Below are the code and all the weights of a small trained network. Each question names an input and a class and asks about switching units off, where a switched-off unit gives its printed mean instead of its output.

import numpy as np


def w(rows, s, z=0):
    codes = np.array(rows[::2]) - 128.0
    scale = np.full(codes.shape[1], s)
    scale[-1] = z or s
    return codes * scale


def norm(h):
    return h / np.sqrt((h * h).mean(-1, keepdims=True) + 1e-5)


def f(y):
    return np.maximum(y, 0)


def log_softmax(a):
    a = a - a.max(-1, keepdims=True)
    return a - np.log(np.exp(a).sum(-1, keepdims=True))


def net(x, mask):
    res = np.array(x, float).reshape(1, 8) / 4 @ E
    u = 0
    for l in range(2):
        y = f(norm(res) @ A[l][:, :-1].T + A[l][:, -1])
        res = res + np.where(mask[u : u + 14], y, B[l][:, -1]) @ B[l][:, :-1]
        u += 14
    return log_softmax(norm(res)[-1] @ U[:, :-1].T + U[:, -1])


A, B = {}, {}
E = w([
[131,159,108,102,82,200,73,216,96,153,163],'x0',
[123,131,150,187,2,88,120,146,124,2,132],'x1',
[103,151,108,99,187,166,30,33,24,13,124],'x2',
[139,141,149,223,128,224,135,111,146,144,28],'x3',
[103,226,107,96,109,73,110,112,145,141,71],'x4',
[132,130,126,128,122,129,138,125,113,133,132],'x5',
[133,129,122,123,117,134,139,121,113,135,130],'x6',
[224,157,79,113,164,132,171,159,137,78,114],'x7',
],0.0058)
A[0] = w([
[155,63,129,161,143,144,126,141,115,134,105,79],'L0N0',
[98,228,114,91,117,56,118,85,140,151,63,63],'L0N1',
[123,128,144,130,168,109,143,88,69,92,125,64],'L0N2',
[41,93,216,119,98,120,90,90,105,189,121,72],'L0N3',
[91,151,92,95,97,155,92,153,109,166,156,158],'L0N4',
[130,50,141,141,178,147,129,135,118,97,167,92],'L0N5',
[149,48,200,139,152,150,170,123,95,111,180,37],'L0N6',
[154,78,121,96,147,62,109,142,107,125,205,13],'L0N7',
[182,95,156,172,142,183,126,79,133,137,59,2],'L0N8',
[138,109,140,97,147,124,162,127,161,181,118,45],'L0N9',
[255,156,80,84,171,140,175,167,144,70,88,79],'L0N10',
[90,136,114,93,206,148,132,108,128,142,124,33],'L0N11',
[122,90,113,182,87,69,162,116,122,83,119,50],'L0N12',
[107,50,136,144,165,49,195,17,130,130,74,67],'L0N13',
],0.0093,0.0038)
B[0] = w([
[92,136,132,69,97,141,157,97,181,107,83,169],'L0N0',
[149,60,135,29,80,200,131,156,158,92,65,231],'L0N1',
[197,190,113,110,139,94,94,161,95,127,132,191],'L0N2',
[161,77,228,166,183,49,201,137,46,82,105,228],'L0N3',
[89,62,117,158,135,145,118,151,119,118,143,229],'L0N4',
[133,155,154,59,84,152,84,127,112,165,67,200],'L0N5',
[167,121,146,36,85,176,128,170,174,85,59,192],'L0N6',
[47,103,50,99,120,42,161,79,165,128,66,198],'L0N7',
[82,136,61,139,134,88,148,105,117,140,104,200],'L0N8',
[183,180,125,123,107,104,111,106,136,119,167,188],'L0N9',
[60,58,252,160,168,92,145,140,64,107,137,254],'L0N10',
[188,132,128,126,136,144,135,81,134,182,179,196],'L0N11',
[162,130,112,149,108,128,131,133,142,92,175,195],'L0N12',
[97,195,94,118,174,185,109,254,127,102,177,245],'L0N13',
],0.0083,0.0056)
A[1] = w([
[99,140,112,130,40,137,113,153,121,30,153,116],'L1N0',
[139,151,143,200,45,95,102,75,159,88,153,88],'L1N1',
[79,65,98,163,113,188,64,176,84,163,156,41],'L1N2',
[148,151,72,144,168,151,57,50,91,89,151,3],'L1N3',
[74,141,13,97,168,79,157,139,141,102,157,178],'L1N4',
[125,136,137,81,209,154,149,64,131,255,158,109],'L1N5',
[124,134,97,176,109,97,109,100,136,129,155,30],'L1N6',
[120,148,158,172,132,178,142,159,95,148,83,117],'L1N7',
[136,149,93,250,141,201,145,58,159,120,40,78],'L1N8',
[184,125,101,161,111,89,193,141,218,176,159,78],'L1N9',
[91,65,157,133,91,138,174,163,177,137,122,141],'L1N10',
[119,117,137,145,130,104,104,113,105,76,126,123],'L1N11',
[154,130,96,83,179,113,40,26,83,63,102,133],'L1N12',
[135,115,132,93,104,134,116,115,160,141,48,125],'L1N13',
],0.0098,0.0033)
B[1] = w([
[153,105,101,131,194,160,138,111,176,194,140,254],'L1N0',
[222,107,93,87,187,121,136,70,182,87,226,163],'L1N1',
[136,254,106,117,167,115,158,226,186,42,97,179],'L1N2',
[164,187,196,159,79,107,47,147,58,188,125,168],'L1N3',
[82,120,63,213,127,143,123,104,87,131,73,198],'L1N4',
[218,82,91,190,99,120,128,104,207,43,197,208],'L1N5',
[112,140,147,94,122,150,158,120,162,120,161,130],'L1N6',
[70,98,85,115,118,53,156,92,124,120,157,194],'L1N7',
[65,88,53,57,94,28,91,141,117,152,147,171],'L1N8',
[101,211,204,155,71,171,7,84,58,173,102,176],'L1N9',
[129,189,126,116,149,164,100,84,72,138,112,240],'L1N10',
[178,125,144,148,162,130,137,111,140,192,133,191],'L1N11',
[100,158,179,164,46,140,169,141,168,199,122,251],'L1N12',
[146,80,114,81,134,201,131,105,99,100,123,184],'L1N13',
],0.0087,0.0079)
U = w([
[152,237,215,149,48,149,78,93,84,214,109,119],'0',
[249,99,71,158,142,151,122,77,202,121,200,113],'1',
[128,76,133,27,80,221,153,146,144,119,51,108],'2',
[32,92,21,117,83,24,128,81,98,164,90,106],'3',
[120,87,251,153,165,66,193,143,70,104,123,95],'4',
[105,252,70,157,179,149,128,236,135,80,123,95],'5',
[148,124,117,139,143,142,127,119,97,156,98,251],'6',
],0.011,0.013)

Each question gives the input, the list of numbers given to net, and the class t.
The units are the neurons (one row each of A and B). Each row of codes is followed by its name. A weight is (code - 128) times the scale printed after its matrix; where a second scale follows, it is the last column's (A, B and U).
mask holds one flag per neuron, layer by layer. A switched-off neuron (its flag False) gives its mean, the last column of its row in B, instead of its output. The means were averaged over made-up inputs and are rounded, as every weight is.
A unit's drop is (log p(t) with every unit on - log p(t) with that unit switched off) / (log p(t) with every unit on - log p(t) with every unit switched off).
The circuit of an input: a set's keep is (log p(t) with only the set's units on - log p(t) with every unit switched off) / (log p(t) with every unit on - log p(t) with every unit switched off). Starting from the 12 units with the biggest drops (on a tie, the unit counted first), units are removed one at a time, each time the one whose removal leaves the highest keep (on an exact tie, the one counted first), for as long as the keep stays at least 0.8.
units of the circuit, in order: the units of the circuit, biggest drop first
k most important neurons: the k neurons with the biggest drops, biggest first
k most important neurons of layer l: the k neurons of layer l with the biggest drops, biggest first
input [-4,-2,1,6,2,5,6,8], class 4: most important neuron => L0N10
input [8,-4,-7,5,-5,-7,-1,5], class 5: 4 most important neurons of layer 1 => L1N2; L1N12; L1N3; L1N11
input [5,4,-8,6,2,-5,-4,8], class 0: 4 most important neurons => L1N9; L0N3; L1N10; L0N13
input [-4,6,3,6,4,-4,2,-1], class 1: 4 most important neurons => L0N12; L1N0; L1N1; L0N7
input [7,-3,4,-8,-4,-5,-6,-1], class 3: 3 most important neurons => L0N7; L0N13; L1N4
input [-5,-1,8,-1,-4,2,0,8], class 0: 2 most important neurons => L1N12; L0N3
input [7,7,0,4,-1,1,-3,-4], class 1: units of the circuit, in order => L1N1; L1N0
input [3,3,6,-4,8,-3,5,6], class 2: 2 most important neurons of layer 0 => L0N1; L0N3
input [-7,8,-6,3,1,-5,8,-1], class 1: 3 most important neurons => L1N1; L0N12; L1N0
input [8,-8,1,-3,2,-5,6,2], class 1: 3 most important neurons => L1N5; L0N11; L0N13
input [2,-8,7,-3,6,-2,-7,2], class 1: 2 most important neurons => L1N5; L0N11
input [3,-4,-7,-7,8,-4,-7,-3], class 2: 2 most important neurons => L0N1; L1N13
input [6,5,-4,-7,-7,-7,2,-1], class 2: 2 most important neurons of layer 0 => L0N6; L0N13
input [1,4,-7,0,-8,6,3,5], class 2: 2 most important neurons => L0N6; L0N0
input [-1,-3,4,6,-8,2,3,-8], class 2: units of the circuit, in order => L0N6
input [3,1,0,8,7,-8,7,4], class 3: 2 most important neurons => L1N8; L1N7
input [6,-4,4,0,-8,-2,6,8], class 2: 4 most important neurons of layer 0 => L0N6; L0N5; L0N3; L0N0
input [-7,7,-6,8,-4,-2,-3,-4], class 3: 2 most important neurons => L1N8; L0N8
input [6,2,-6,1,6,-3,1,-8], class 4: 2 most important neurons => L0N3; L0N13
input [4,1,-5,-7,1,5,3,3], class 3: units of the circuit, in order => L0N7
input [-3,-5,5,-4,-4,-4,-6,3], class 0: 2 most important neurons => L1N12; L0N2
input [0,-1,8,-8,6,0,-5,-8], class 0: 4 most important neurons => L1N12; L0N10; L0N2; L1N7
input [1,7,1,-5,3,4,8,-8], class 4: 3 most important neurons of layer 0 => L0N3; L0N9; L0N11
input [7,3,3,-3,6,-4,1,-5], class 5: 2 most important neurons of layer 0 => L0N4; L0N6
input [5,-7,-8,-8,-5,7,-2,6], class 0: 2 most important neurons of layer 0 => L0N9; L0N13
input [8,-1,0,-7,-4,5,8,5], class 5: 3 most important neurons of layer 0 => L0N4; L0N3; L0N8
input [-1,4,8,-8,1,-4,-5,-1], class 0: units of the circuit, in order => L1N12
input [-1,-3,-1,-5,-1,-2,3,-3], class 3: 2 most important neurons of layer 0 => L0N7; L0N10
input [3,-6,6,8,7,2,8,-1], class 3: units of the circuit, in order => L1N8; L1N7
